How the states are linked:
* | & $ ! ~
Tet | Dez Tob Gid Vus
Bab | Puz Zon Bod Kib
Kek | Nub Dig Kof Dup
Lon | Nov Dit Las Fuz
Dur | Zes Nov Nin Zor
Vur | Ruf Ziz Dov Vob
Zin | Dor Kot Vuv Veg
Mab | Paf Nub Zun Fop
Ruf | Bas Gon Vob Led
Lok | Sef Nam Seg Zeg
Nik | Ter Fem Bem Vad
Dit | Nin Las Lus Lon
Fup | Dig Bug Lup Buv
Lup | Buv Nek Dod Bug
Zun | Fop Dup Kek Nub
Lod | Kur Dol Sus Soz
Bem | Vad Gok Tus Fem
Las | Fuz Lus Gaf Dit
Lir | Zon Zub Div Nav
Kur | Nog Tiz Soz Fon
Bif | Kel Mev Tuf Kom
Tus | Fem Bog Sem Gok
Fol | Maz Vug Bas Vem
Vap | Sem Faz Sif Gep
Mar | Tob Fop Mab Paf
Gud | Vun Fon Kur Nog
Gid | Vus Paf Mar Tob
Nif | Gaf Sis Ter Bip
Vin | Nam Pag Zuf Nus
Dov | Vob Pep Gis Ziz
Kel | Dep Dib Kom Dis
Faz | Vuk Sif Kor Vap
Tiz | Gud Soz Lod Kur
Kib | Fik Bab Zon Miz
Miz | Nad Kib Bab Puz
Lop | Lim Fis Mil Liv
Tak | Kor Rut Zul Gub
Bug | Kof Lup Nek Fup
Mub | Zub Lur Maz Dos
Paf | Tet Mar Fop Gid
Zuf | Nus Nad Fik Pag
Liv | Bam Lop Fis Vot
Fop | Gid Mab Nub Mar
Fik | Pag Puz Miz Nad
Vad | Sis Nik Fem Fud
Suk | Dol Kud Tun Lin
Lin | Lod Suk Kud Sus
Vuk | Tus Gep Vap Sem
Seg | Zeg Nus Vin Nam
Zub | Bod Div Dos Lir
Vot | Fof Liv Lop Lim
Rir | Fis Gog Zes Sim
Vus | Nof Tet Tob Sok
Dob | Suk Sef Mut Tun
Gon | Nim Vob Vur Ruf
Par | Zul Nog Gud Vun
Ful | Mub Vem Fol Maz
Nim | Fol Led Ruf Bas
Nad | Vin Fik Puz Zuf
Lus | Lon Gaf Dif Las
Mev | Dib Tuf Guz Bif
Dep | Dod Lor Dis Tum
Kud | Sus Tun Dob Suk
Nam | Mut Seg Nus Lok
Fof | Guz Bam Lim Fot
Ziz | Gon Dov Pep Vur
Ter | Bip Fud Vad Sis
Dup | Mab Kek Dig Zun
Bas | Vem Nim Led Vug
Nol | Tak Vun Par Zul
Buv | Kek Fup Bug Kof
Tob | Sok Gid Paf Tet
Sef | Kud Mut Zeg Dob
Fef | Pep Veg Zin Dor
Pag | Seg Zuf Nad Vin
Mil | Liv Sim Rir Fis
Sim | Lop Rir Gog Mil
Zul | Gub Nol Vun Rut
Nav | Bab Lir Zub Bod
Guz | Bif Sot Fot Tuf
Dez | Kot Sok Vus Nof
Gis | Ziz Dor Fef Pep
Mag | Rir Zor Dur Zes
Vem | Lur Fol Vug Ful
Gep | Bog Vap Faz Vuk
Kog | Lup Tum Dep Dod
Dos | Lir Mub Lur Div
Sot | Mev Fot Fof Guz
Dib | Lor Kom Bif Kel
Zor | Gog Dur Nov Mag
Nek | Fup Dod Kog Lup
Vuv | Veg Nof Dez Kot
Dif | Las Bip Nif Gaf
Nin | Zor Fuz Lon Nov
Gub | Sif Tak Rut Vak
Fud | Nif Vad Nik Ter
Gok | Nik Tus Bog Bem
Nov | Mag Nin Fuz Dur
Soz | Fon Lod Dol Tiz
Nof | Zin Dez Sok Vuv
Nog | Nol Gud Fon Par
Bam | Sot Lim Vot Fof
Zon | Miz Bod Nav Bab
Nub | Mar Zun Dup Mab
Sus | Soz Lin Suk Dol
Sif | Gep Kor Vak Faz
Dig | Zun Kof Buv Kek
Lur | Div Maz Ful Mub
Fuz | Dur Lon Dit Nin
Nus | Lok Vin Pag Seg
Tuf | Kom Guz Sot Mev
Sem | Gok Vuk Gep Bog
Kor | Vap Vak Gub Sif
Tum | Nek Dep Lor Kog
Kom | Dis Bif Mev Dib
Zeg | Dob Lok Nam Mut
Fon | Par Kur Tiz Gud
Vug | Ful Bas Nim Fol
Rut | Vak Zul Nol Tak
Pep | Vur Gis Dor Dov
Fot | Tuf Fof Bam Sot
Div | Nav Dos Mub Zub
Lor | Kog Dis Kel Dep
Dis | Tum Kel Dib Lor
Gog | Mil Zes Mag Rir
Mut | Tun Zeg Lok Sef
Bog | Bem Sem Vuk Tus
Kof | Dup Buv Fup Dig
Vun | Rut Par Nog Nol
Kot | Fef Vuv Nof Zin
Vak | Faz Gub Tak Kor
Veg | Gis Zin Kot Fef
Sok | Vuv Vus Tet Dez
Lim | Fot Vot Liv Bam
Dod | Bug Kog Tum Nek
Dol | Tiz Sus Lin Lod
Bod | Kib Nav Lir Zon
Puz | Zuf Miz Kib Fik
Dor | Dov Fef Veg Gis
Led | Vug Ruf Gon Nim
Tun | Lin Dob Sef Kud
Maz | Dos Ful Vem Lur
Fis | Vot Mil Sim Lop
Vob | Led Vur Ziz Gon
Bip | Lus Nif Sis Dif
Zes | Sim Mag Zor Gog
Gaf | Dit Dif Bip Lus
Fem | Fud Bem Gok Nik
Sis | Dif Ter Fud Nif

In the rows, 480 means zero.

The rows follow the links: the fewer symbols apart two states are, the more alike their rows tend to be.

Each row is also shifted at random along 7 hidden directions that mean nothing.

Some states, each with a row of numbers:
Dit [467, 542, 511, 511, 438, 467, 536, 511, 571, 525, 463, 455, 424, 527, 454, 431, 425, 520, 591, 503, 528, 432, 546, 530, 535, 523, 415, 432, 616, 416, 477, 619, 552, 549, 517, 344, 427, 440, 437, 500, 525, 485, 405, 560]
Bod [359, 502, 434, 549, 606, 526, 511, 653, 372, 429, 530, 451, 459, 491, 374, 619, 380, 413, 456, 505, 455, 517, 362, 478, 485, 482, 580, 413, 428, 489, 417, 397, 378, 463, 450, 377, 409, 488, 480, 418, 483, 378, 463, 437]
Gub [628, 469, 511, 420, 493, 479, 458, 331, 452, 490, 377, 535, 476, 405, 571, 464, 502, 491, 576, 451, 437, 559, 384, 448, 381, 415, 474, 476, 497, 430, 488, 542, 545, 479, 551, 514, 417, 483, 447, 528, 418, 520, 467, 416]
Gaf [362, 480, 473, 424, 411, 500, 461, 571, 495, 452, 475, 444, 457, 507, 473, 535, 429, 546, 461, 494, 355, 387, 531, 505, 522, 480, 463, 492, 484, 393, 475, 394, 533, 578, 491, 342, 452, 414, 495, 491, 562, 499, 421, 417]
Lon [495, 446, 542, 475, 438, 428, 427, 455, 453, 513, 435, 365, 476, 579, 487, 446, 541, 457, 402, 417, 572, 478, 540, 443, 436, 496, 535, 424, 465, 532, 530, 476, 620, 527, 571, 507, 401, 455, 435, 593, 448, 585, 526, 490]
Sef [608, 410, 509, 449, 461, 531, 452, 440, 446, 432, 492, 492, 555, 433, 475, 507, 463, 536, 433, 497, 513, 519, 458, 405, 457, 529, 493, 476, 425, 495, 443, 396, 489, 500, 531, 488, 496, 578, 488, 493, 513, 487, 455, 444]
Dod [644, 463, 524, 381, 376, 444, 438, 319, 432, 425, 539, 508, 472, 467, 555, 405, 589, 552, 355, 456, 470, 352, 589, 500, 550, 401, 464, 544, 391, 431, 523, 421, 480, 490, 443, 512, 516, 357, 507, 494, 528, 543, 529, 476]
Tus [393, 445, 519, 439, 501, 512, 596, 505, 424, 495, 463, 465, 462, 403, 408, 508, 425, 504, 573, 513, 569, 484, 481, 492, 430, 496, 510, 440, 534, 404, 497, 595, 550, 548, 512, 437, 374, 450, 463, 430, 485, 510, 422, 537]
Led [586, 499, 381, 510, 498, 470, 395, 654, 487, 496, 514, 453, 532, 531, 452, 566, 519, 460, 463, 503, 361, 471, 415, 463, 523, 486, 431, 455, 405, 562, 426, 376, 413, 412, 453, 474, 590, 517, 502, 518, 518, 480, 468, 380]
Ful [198, 521, 462, 599, 496, 443, 456, 434, 539, 517, 485, 560, 498, 524, 541, 443, 510, 454, 501, 502, 535, 561, 378, 433, 519, 539, 413, 414, 479, 593, 424, 546, 393, 341, 471, 555, 625, 577, 437, 512, 468, 429, 453, 459]
Vem [616, 479, 514, 544, 537, 480, 461, 448, 392, 509, 550, 464, 526, 487, 428, 431, 548, 457, 527, 497, 661, 526, 405, 456, 506, 471, 468, 405, 436, 552, 443, 546, 418, 393, 517, 487, 452, 532, 441, 525, 460, 474, 490, 585]
Bug [598, 526, 450, 456, 363, 432, 411, 512, 492, 450, 501, 444, 407, 539, 492, 445, 565, 549, 354, 479, 387, 366, 552, 517, 554, 436, 449, 521, 383, 470, 501, 341, 465, 473, 427, 475, 586, 338, 510, 539, 557, 462, 503, 472]
Gud [387, 449, 547, 481, 336, 546, 379, 345, 521, 473, 432, 531, 496, 423, 547, 311, 552, 610, 537, 496, 501, 558, 396, 441, 485, 496, 364, 518, 448, 443, 461, 448, 508, 421, 557, 515, 601, 557, 469, 625, 471, 404, 434, 567]
Pag [590, 558, 422, 462, 636, 504, 434, 636, 466, 537, 493, 383, 552, 372, 306, 497, 507, 518, 709, 540, 506, 562, 402, 453, 373, 429, 458, 477, 469, 530, 384, 495, 426, 483, 551, 406, 428, 552, 499, 523, 501, 494, 479, 569]
Gog [302, 511, 486, 492, 479, 465, 465, 474, 534, 526, 447, 454, 448, 515, 487, 424, 481, 444, 556, 448, 454, 472, 526, 538, 477, 441, 453, 516, 574, 440, 518, 546, 524, 517, 489, 443, 416, 446, 479, 506, 424, 489, 504, 533]
Gid [560, 598, 427, 558, 468, 411, 446, 512, 605, 509, 460, 457, 400, 538, 484, 419, 512, 470, 435, 472, 427, 497, 513, 495, 468, 487, 467, 518, 491, 556, 483, 438, 433, 437, 429, 554, 604, 444, 498, 503, 475, 413, 540, 519]
Sis [417, 384, 604, 361, 376, 514, 478, 265, 405, 421, 494, 504, 522, 396, 520, 394, 529, 591, 416, 465, 583, 423, 567, 459, 478, 449, 490, 521, 422, 388, 520, 458, 560, 558, 538, 488, 416, 452, 491, 497, 518, 562, 482, 532]
Tiz [479, 496, 424, 559, 427, 568, 450, 783, 512, 486, 464, 408, 451, 532, 355, 535, 390, 526, 585, 539, 377, 496, 372, 504, 529, 548, 407, 432, 494, 440, 415, 401, 484, 496, 509, 294, 528, 512, 474, 548, 539, 365, 346, 493]
Dor [448, 366, 499, 462, 526, 500, 460, 442, 388, 452, 556, 458, 591, 472, 462, 483, 540, 399, 347, 443, 597, 489, 532, 445, 470, 485, 557, 516, 397, 576, 512, 415, 431, 444, 449, 602, 476, 578, 525, 433, 414, 533, 587, 503]
Soz [719, 424, 537, 556, 533, 426, 471, 422, 459, 534, 415, 453, 543, 580, 523, 515, 490, 390, 474, 431, 651, 610, 397, 361, 396, 584, 525, 310, 507, 613, 476, 593, 599, 449, 607, 571, 413, 610, 382, 560, 406, 588, 460, 408]
Nik [569, 467, 481, 439, 427, 427, 463, 586, 489, 535, 382, 348, 459, 496, 402, 495, 547, 530, 471, 480, 503, 506, 491, 435, 358, 526, 505, 433, 429, 536, 506, 450, 620, 524, 558, 551, 509, 430, 455, 585, 514, 590, 467, 483]
Mut [552, 486, 491, 530, 453, 487, 478, 503, 551, 510, 441, 473, 517, 462, 454, 457, 467, 533, 516, 523, 574, 576, 442, 408, 434, 599, 439, 434, 490, 559, 432, 496, 501, 454, 536, 528, 581, 601, 456, 527, 516, 471, 423, 519]
Tak [364, 385, 466, 484, 468, 572, 466, 704, 327, 428, 445, 365, 431, 520, 375, 596, 419, 425, 403, 466, 398, 519, 355, 481, 441, 485, 605, 436, 384, 437, 511, 308, 534, 517, 509, 407, 395, 432, 482, 519, 424, 410, 456, 429]
Bog [525, 505, 479, 393, 453, 518, 497, 546, 477, 512, 429, 440, 452, 349, 394, 440, 496, 598, 657, 535, 450, 482, 459, 507, 405, 433, 434, 524, 497, 380, 477, 511, 537, 541, 521, 422, 460, 422, 493, 521, 524, 485, 421, 565]
Lir [455, 537, 428, 459, 600, 457, 362, 454, 427, 466, 480, 494, 535, 437, 498, 521, 553, 467, 530, 476, 397, 554, 355, 419, 408, 378, 486, 476, 380, 546, 409, 402, 388, 414, 509, 496, 468, 515, 495, 530, 452, 490, 530, 388]
Vuk [514, 426, 534, 537, 342, 455, 632, 441, 537, 480, 348, 523, 336, 509, 546, 488, 394, 504, 351, 487, 548, 543, 456, 432, 429, 654, 540, 404, 519, 462, 549, 535, 615, 477, 481, 630, 586, 432, 411, 467, 475, 434, 390, 443]
Dos [465, 476, 507, 477, 621, 484, 487, 304, 357, 425, 547, 583, 547, 436, 544, 536, 470, 417, 487, 462, 538, 506, 391, 450, 489, 402, 525, 430, 448, 484, 432, 539, 373, 430, 485, 458, 355, 536, 451, 414, 440, 475, 508, 410]
Fon [396, 413, 523, 452, 456, 568, 437, 380, 429, 420, 481, 564, 536, 435, 554, 483, 438, 509, 514, 476, 437, 505, 392, 458, 515, 466, 442, 481, 484, 397, 449, 462, 478, 483, 519, 402, 426, 553, 469, 491, 467, 440, 423, 419]
Seg [351, 480, 450, 560, 609, 431, 509, 534, 518, 523, 429, 460, 546, 521, 459, 592, 431, 388, 471, 489, 577, 625, 403, 357, 365, 611, 547, 356, 508, 656, 436, 525, 500, 445, 536, 589, 494, 638, 439, 462, 439, 544, 468, 386]
Bam [370, 480, 442, 506, 500, 477, 524, 675, 487, 541, 457, 367, 432, 532, 371, 496, 474, 397, 523, 456, 473, 452, 525, 556, 464, 472, 514, 490, 542, 478, 545, 520, 530, 511, 451, 474, 428, 423, 490, 465, 424, 496, 520, 553]
Vug [478, 481, 430, 529, 488, 523, 451, 621, 423, 447, 558, 487, 496, 510, 431, 546, 467, 479, 452, 514, 429, 452, 408, 492, 574, 484, 452, 450, 414, 493, 425, 397, 381, 417, 433, 397, 533, 494, 487, 472, 525, 404, 440, 442]
Kot [473, 455, 476, 499, 499, 521, 556, 463, 498, 445, 558, 533, 494, 450, 472, 474, 413, 437, 426, 492, 497, 446, 550, 521, 538, 498, 500, 544, 523, 466, 488, 472, 388, 473, 384, 492, 512, 520, 529, 338, 476, 403, 513, 529]
Nav [484, 486, 544, 520, 505, 483, 446, 337, 406, 471, 501, 489, 490, 429, 466, 364, 567, 514, 474, 484, 659, 587, 406, 419, 442, 462, 504, 457, 396, 539, 454, 481, 417, 391, 530, 569, 497, 522, 457, 542, 437, 424, 518, 607]
Buv [651, 622, 410, 489, 367, 405, 436, 517, 620, 474, 481, 510, 363, 534, 537, 454, 506, 572, 449, 508, 282, 374, 539, 534, 574, 453, 380, 524, 476, 452, 458, 408, 431, 468, 399, 436, 649, 336, 492, 510, 589, 422, 451, 435]
Tum [396, 535, 430, 376, 578, 407, 405, 469, 456, 542, 535, 451, 567, 448, 478, 489, 613, 459, 609, 465, 446, 387, 544, 517, 475, 331, 420, 514, 471, 509, 479, 561, 448, 490, 476, 454, 402, 438, 506, 488, 499, 651, 554, 457]
Dif [543, 596, 470, 476, 523, 437, 522, 540, 594, 598, 456, 441, 472, 462, 413, 437, 468, 553, 767, 531, 524, 445, 522, 528, 469, 469, 346, 436, 642, 426, 433, 707, 546, 548, 555, 328, 407, 462, 436, 518, 554, 555, 395, 570]
Vuv [456, 481, 440, 443, 625, 480, 456, 476, 449, 474, 540, 471, 575, 435, 455, 520, 503, 385, 498, 448, 467, 477, 531, 490, 452, 393, 523, 553, 479, 527, 473, 464, 382, 481, 429, 501, 405, 545, 542, 396, 421, 531, 595, 468]

From each start, follow one symbol. Which state do you reach?
Answer with the state's name.
start [498, 489, 444, 509, 602, 478, 489, 465, 424, 474, 558, 561, 539, 494, 506, 577, 436, 412, 531, 497, 480, 474, 399, 472, 545, 456, 468, 408, 487, 501, 417, 548, 377, 424, 453, 409, 424, 539, 460, 407, 482, 478, 456, 385]
~
Vem
start [252, 440, 486, 367, 461, 524, 509, 471, 446, 449, 459, 500, 493, 355, 463, 501, 458, 568, 547, 503, 418, 455, 487, 490, 436, 441, 471, 533, 473, 376, 485, 464, 521, 549, 495, 441, 433, 441, 508, 453, 520, 509, 434, 462]
!
Bog
start [278, 496, 531, 502, 408, 483, 411, 525, 510, 536, 465, 347, 449, 534, 402, 332, 565, 512, 535, 460, 577, 477, 537, 517, 476, 471, 440, 496, 492, 485, 515, 488, 561, 504, 552, 442, 452, 449, 468, 622, 462, 481, 509, 667]
&
Mag
start [341, 482, 524, 489, 457, 429, 404, 441, 398, 489, 548, 379, 482, 548, 436, 382, 635, 471, 377, 443, 620, 436, 552, 484, 500, 430, 513, 481, 376, 559, 524, 440, 471, 445, 490, 536, 472, 414, 481, 568, 473, 535, 581, 603]
~
Buv
start [534, 493, 483, 512, 486, 518, 495, 490, 449, 426, 482, 485, 446, 436, 440, 484, 442, 521, 434, 518, 502, 549, 407, 444, 448, 514, 532, 475, 414, 491, 443, 391, 418, 448, 470, 498, 532, 496, 483, 466, 491, 370, 457, 506]
!
Bab
start [652, 434, 514, 410, 491, 543, 478, 357, 410, 379, 581, 525, 510, 388, 478, 434, 479, 490, 384, 463, 478, 410, 582, 529, 525, 389, 540, 625, 431, 400, 505, 381, 375, 511, 400, 466, 428, 457, 562, 379, 470, 425, 574, 547]
&
Kot
start [448, 547, 437, 468, 545, 460, 399, 475, 504, 483, 515, 444, 499, 458, 461, 436, 544, 448, 474, 456, 417, 481, 527, 501, 452, 388, 492, 580, 444, 527, 479, 405, 393, 462, 442, 516, 493, 476, 540, 482, 441, 464, 602, 527]
!
Gid
start [109, 411, 554, 493, 327, 525, 500, 496, 468, 426, 492, 434, 429, 547, 465, 438, 433, 536, 340, 471, 522, 419, 553, 495, 556, 552, 501, 478, 469, 412, 518, 387, 547, 539, 488, 419, 484, 439, 472, 506, 522, 434, 443, 535]
$
Lus
start [269, 391, 549, 409, 385, 553, 551, 470, 409, 434, 486, 465, 459, 379, 425, 457, 447, 578, 452, 513, 545, 445, 514, 498, 475, 498, 514, 510, 448, 366, 517, 448, 536, 551, 487, 451, 446, 431, 497, 449, 523, 458, 432, 561]
!
Tus
start [233, 663, 373, 505, 590, 406, 508, 598, 593, 577, 541, 499, 470, 496, 443, 497, 472, 475, 727, 530, 401, 389, 519, 575, 566, 410, 339, 468, 615, 470, 418, 660, 389, 467, 424, 317, 469, 433, 482, 434, 557, 504, 444, 495]
~
Bug
start [491, 475, 398, 489, 530, 475, 354, 638, 427, 482, 530, 423, 569, 527, 435, 557, 555, 438, 464, 488, 403, 486, 405, 451, 497, 449, 467, 454, 369, 589, 434, 360, 407, 412, 472, 477, 541, 531, 504, 539, 489, 510, 507, 394]
$
Led
start [555, 572, 403, 495, 646, 479, 481, 618, 465, 500, 477, 451, 500, 421, 382, 583, 435, 467, 622, 525, 430, 560, 373, 452, 397, 454, 504, 440, 481, 517, 386, 479, 406, 473, 500, 408, 427, 523, 483, 452, 487, 458, 460, 445]
~
Fik
start [458, 430, 468, 527, 489, 494, 443, 520, 435, 489, 545, 471, 557, 511, 447, 476, 535, 445, 445, 494, 567, 494, 456, 453, 528, 510, 458, 444, 410, 568, 461, 462, 419, 392, 474, 526, 550, 564, 485, 494, 478, 484, 497, 502]
!
Vob
start [440, 514, 375, 461, 632, 421, 384, 496, 517, 548, 507, 521, 640, 467, 526, 563, 557, 399, 594, 476, 392, 504, 425, 426, 450, 420, 402, 475, 479, 616, 415, 528, 400, 406, 482, 526, 511, 617, 494, 471, 462, 611, 524, 332]
~
Gon
start [317, 477, 513, 544, 533, 525, 537, 531, 444, 477, 585, 421, 478, 462, 350, 394, 466, 431, 462, 486, 643, 476, 557, 543, 522, 483, 535, 532, 499, 498, 494, 488, 387, 469, 418, 470, 440, 496, 518, 409, 436, 382, 557, 707]
&
Vuv
start [358, 429, 452, 542, 453, 504, 480, 548, 483, 481, 544, 493, 542, 512, 461, 489, 490, 456, 411, 501, 521, 476, 477, 464, 554, 553, 460, 478, 442, 562, 461, 437, 415, 405, 429, 536, 605, 570, 503, 446, 491, 447, 483, 484]
&
Ruf
start [541, 516, 455, 535, 461, 510, 432, 590, 517, 526, 416, 455, 461, 495, 451, 464, 462, 510, 631, 505, 427, 556, 358, 473, 464, 504, 405, 432, 521, 464, 442, 511, 515, 467, 551, 405, 499, 517, 441, 582, 469, 428, 394, 480]
~
Par
start [731, 532, 488, 509, 585, 518, 535, 452, 398, 456, 576, 557, 481, 423, 437, 497, 416, 481, 602, 527, 540, 472, 399, 523, 552, 419, 455, 433, 507, 406, 405, 577, 359, 456, 463, 321, 368, 475, 457, 412, 510, 400, 425, 528]
!
Maz
